Below are the code and all the weights of a small trained network. Each question names an input and a target symbol and asks about switching units off, where a switched-off unit gives its printed mean instead of its output.

import numpy as np


def w(rows, s, z=0):
    codes = np.array(rows[::2]) - 128.0
    scale = np.full(codes.shape[1], s)
    scale[-1] = z or s
    return codes * scale


def f(y):
    return np.maximum(y, 0)


def softmax(a):
    e = np.exp(a - a.max(-1, keepdims=True))
    return e / e.sum(-1, keepdims=True)


def log_softmax(a):
    a = a - a.max(-1, keepdims=True)
    return a - np.log(np.exp(a).sum(-1, keepdims=True))


def net(x, mask):
    ids = ['γεζηθξπστφψ'.index(c) for c in x.split()]
    T = len(ids)
    res = E[ids] + P[:T]
    u = 0
    for l in range(3):
        q, k, v = (res @ M[l].T for M in (Q, K, V))
        z = softmax(np.where(np.tri(T) > 0, q @ k.T / 3**0.5, -1e9)) @ v
        res = res + np.where(mask[u], z, O[l][:, -1]) @ O[l][:, :-1]
        u += 1
        y = f(res @ A[l][:, :-1].T + A[l][:, -1])
        res = res + np.where(mask[u : u + 4], y, B[l][:, -1]) @ B[l][:, :-1]
        u += 4
    return log_softmax(res[-1] @ U[:, :-1].T + U[:, -1])


Q, K, V, O, A, B = {}, {}, {}, {}, {}, {}
E = w([
[76,180,145],'γ',
[90,136,154],'ε',
[176,125,122],'ζ',
[144,142,148],'η',
[130,116,114],'θ',
[105,146,119],'ξ',
[133,119,100],'π',
[100,178,60],'σ',
[5,133,120],'τ',
[116,130,112],'φ',
[117,129,65],'ψ',
],0.026)
P = w([
[53,218,2],'0',
[63,128,193],'1',
[99,127,151],'2',
[108,158,65],'3',
[82,148,109],'4',
[113,146,90],'5',
[96,122,107],'6',
],0.0067)
Q[0] = w([
[122,83,177],'0.h1',
[198,92,198],'0.h1',
[89,2,124],'0.h1',
],0.0093)
K[0] = w([
[94,88,183],'0.h1',
[138,200,2],'0.h1',
[183,120,187],'0.h1',
],0.0087)
V[0] = w([
[2,210,49],'0.h1',
[183,163,213],'0.h1',
[39,84,89],'0.h1',
],0.0074)
O[0] = w([
[150,121,58,254],'0.h1',
[234,42,177,94],'0.h1',
[109,252,2,171],'0.h1',
],0.0066,0.012)
A[0] = w([
[134,167,126,5],'0.n1',
[156,192,175,234],'0.n2',
[168,115,10,253],'0.n3',
[118,110,51,80],'0.n4',
],0.011,0.0021)
B[0] = w([
[64,94,149,146],'0.n1',
[129,196,86,141],'0.n2',
[62,151,179,249],'0.n3',
[255,33,190,205],'0.n4',
],0.0086,0.015)
Q[1] = w([
[108,53,128],'1.h1',
[149,144,146],'1.h1',
[10,207,254],'1.h1',
],0.0074)
K[1] = w([
[57,254,39],'1.h1',
[179,137,160],'1.h1',
[70,195,219],'1.h1',
],0.0052)
V[1] = w([
[185,194,187],'1.h1',
[175,74,48],'1.h1',
[161,254,91],'1.h1',
],0.012)
O[1] = w([
[108,218,147,81],'1.h1',
[62,135,181,7],'1.h1',
[212,255,27,254],'1.h1',
],0.0063,0.0066)
A[1] = w([
[28,112,80,214],'1.n1',
[125,255,70,26],'1.n2',
[110,226,234,117],'1.n3',
[53,155,84,2],'1.n4',
],0.0093,0.00056)
B[1] = w([
[242,2,201,164],'1.n1',
[229,136,58,252],'1.n2',
[152,158,6,145],'1.n3',
[77,172,23,177],'1.n4',
],0.0071,0.015)
Q[2] = w([
[35,188,251],'2.h1',
[71,20,52],'2.h1',
[162,109,197],'2.h1',
],0.0026)
K[2] = w([
[152,80,105],'2.h1',
[166,182,150],'2.h1',
[105,9,134],'2.h1',
],0.013)
V[2] = w([
[2,195,42],'2.h1',
[234,40,154],'2.h1',
[59,34,109],'2.h1',
],0.0078)
O[2] = w([
[2,108,74,208],'2.h1',
[150,175,32,120],'2.h1',
[143,40,111,6],'2.h1',
],0.0097,0.013)
A[2] = w([
[255,72,74,255],'2.n1',
[205,6,96,133],'2.n2',
[74,112,167,99],'2.n3',
[44,134,29,79],'2.n4',
],0.0077,0.0067)
B[2] = w([
[64,171,213,201],'2.n1',
[129,108,15,145],'2.n2',
[117,113,115,128],'2.n3',
[212,1,180,253],'2.n4',
],0.0083,0.015)
U = w([
[117,86,149,74],'γ',
[10,149,119,254],'ε',
[147,131,156,98],'ζ',
[91,105,111,46],'η',
[159,177,150,153],'θ',
[150,109,174,63],'ξ',
[86,110,104,43],'π',
[107,25,137,166],'σ',
[119,68,159,103],'τ',
[124,110,44,137],'φ',
[43,235,158,154],'ψ',
],0.012,0.0092)

Each question gives the input, a string of symbols that net reads in full, and the target symbol t.
The units are the heads (3 rows each of Q, K, V and O) and the neurons (one row each of A and B). Each row of codes is followed by its name. A weight is (code - 128) times the scale printed after its matrix; where a second scale follows, it is the last column's (O, A, B and U).
mask holds one flag per unit, layer by layer, with each layer's heads first. A switched-off unit (its flag False) gives its mean, the last column of its rows in O or B, instead of its output. The means were averaged over made-up inputs and are rounded, as every weight is.
A unit's drop is (log p(t) with every unit on - log p(t) with that unit switched off) / (log p(t) with every unit on - log p(t) with every unit switched off).
The circuit of an input: a set's keep is (log p(t) with only the set's units on - log p(t) with every unit switched off) / (log p(t) with every unit on - log p(t) with every unit switched off). Starting from the 12 units with the biggest drops (on a tie, the unit counted first), units are removed one at a time, each time the one whose removal leaves the highest keep (on an exact tie, the one counted first), for as long as the keep stays at least 0.8.
units of the circuit, in order: the units of the circuit, biggest drop first
most important unit: the unit with the biggest drop
top k neurons: the k neurons with the biggest drops, biggest first
top k neurons in layer l: the k neurons of layer l with the biggest drops, biggest first
drop of u: that unit's drop, to one decimal
input γ τ γ ε, target φ: top neuron in layer 2 => [2.n1]
input θ θ φ, target ε: units of the circuit, in order => [1.n2; 1.h1]
input η η ζ γ η, target ψ: units of the circuit, in order => [0.h1; 2.n4; 0.n4]
input ξ γ θ γ γ π ε, target φ: top 4 neurons => [0.n4; 2.n1; 1.n2; 1.n4]
input σ ψ τ ψ θ τ, target σ: top 2 neurons in layer 1 => [1.n2; 1.n4]
input θ η γ, target φ: units of the circuit, in order => [0.n4; 1.n2; 1.h1]
input ξ ξ γ ψ, target ε: top 4 neurons => [0.n4; 2.n4; 0.n3; 1.n4]
input τ ζ ζ π, target ψ: top 2 neurons => [2.n4; 1.n4]
input η ξ γ θ π, target ε: top 2 neurons => [2.n4; 1.n1]
input θ ε θ θ, target ε: top 3 neurons => [2.n4; 1.n2; 1.n4]
input γ η η σ, target θ: top 2 neurons in layer 1 => [1.n2; 1.n1]
input ζ θ π, target ε: top 2 neurons in layer 1 => [1.n2; 1.n1]
input ψ γ η, target φ: top 2 neurons => [0.n4; 1.n4]
input θ φ θ, target ε: most important unit => 2.n4
input ζ ζ ξ, target ψ: top 2 neurons in layer 2 => [2.n4; 2.n2]
input ψ φ ψ ζ ξ η ψ, target ε: top 2 neurons in layer 1 => [1.n4; 1.n2]
input γ γ π ζ, target ψ: top 2 neurons => [2.n4; 1.n2]
input θ σ ξ θ ξ ψ φ, target ε: top 2 neurons => [2.n4; 0.n4]
input ξ σ γ, target φ: top 2 neurons in layer 1 => [1.n4; 1.n2]
input ζ θ τ, target σ: most important unit => 1.h1
input θ θ τ ψ, target σ: top 2 neurons in layer 0 => [0.n3; 0.n2]
input ζ γ ζ π, target ψ: top 2 neurons in layer 1 => [1.n4; 1.n2]
input ζ σ γ ξ τ ζ, target ψ: drop of 2.n4 => 0.5
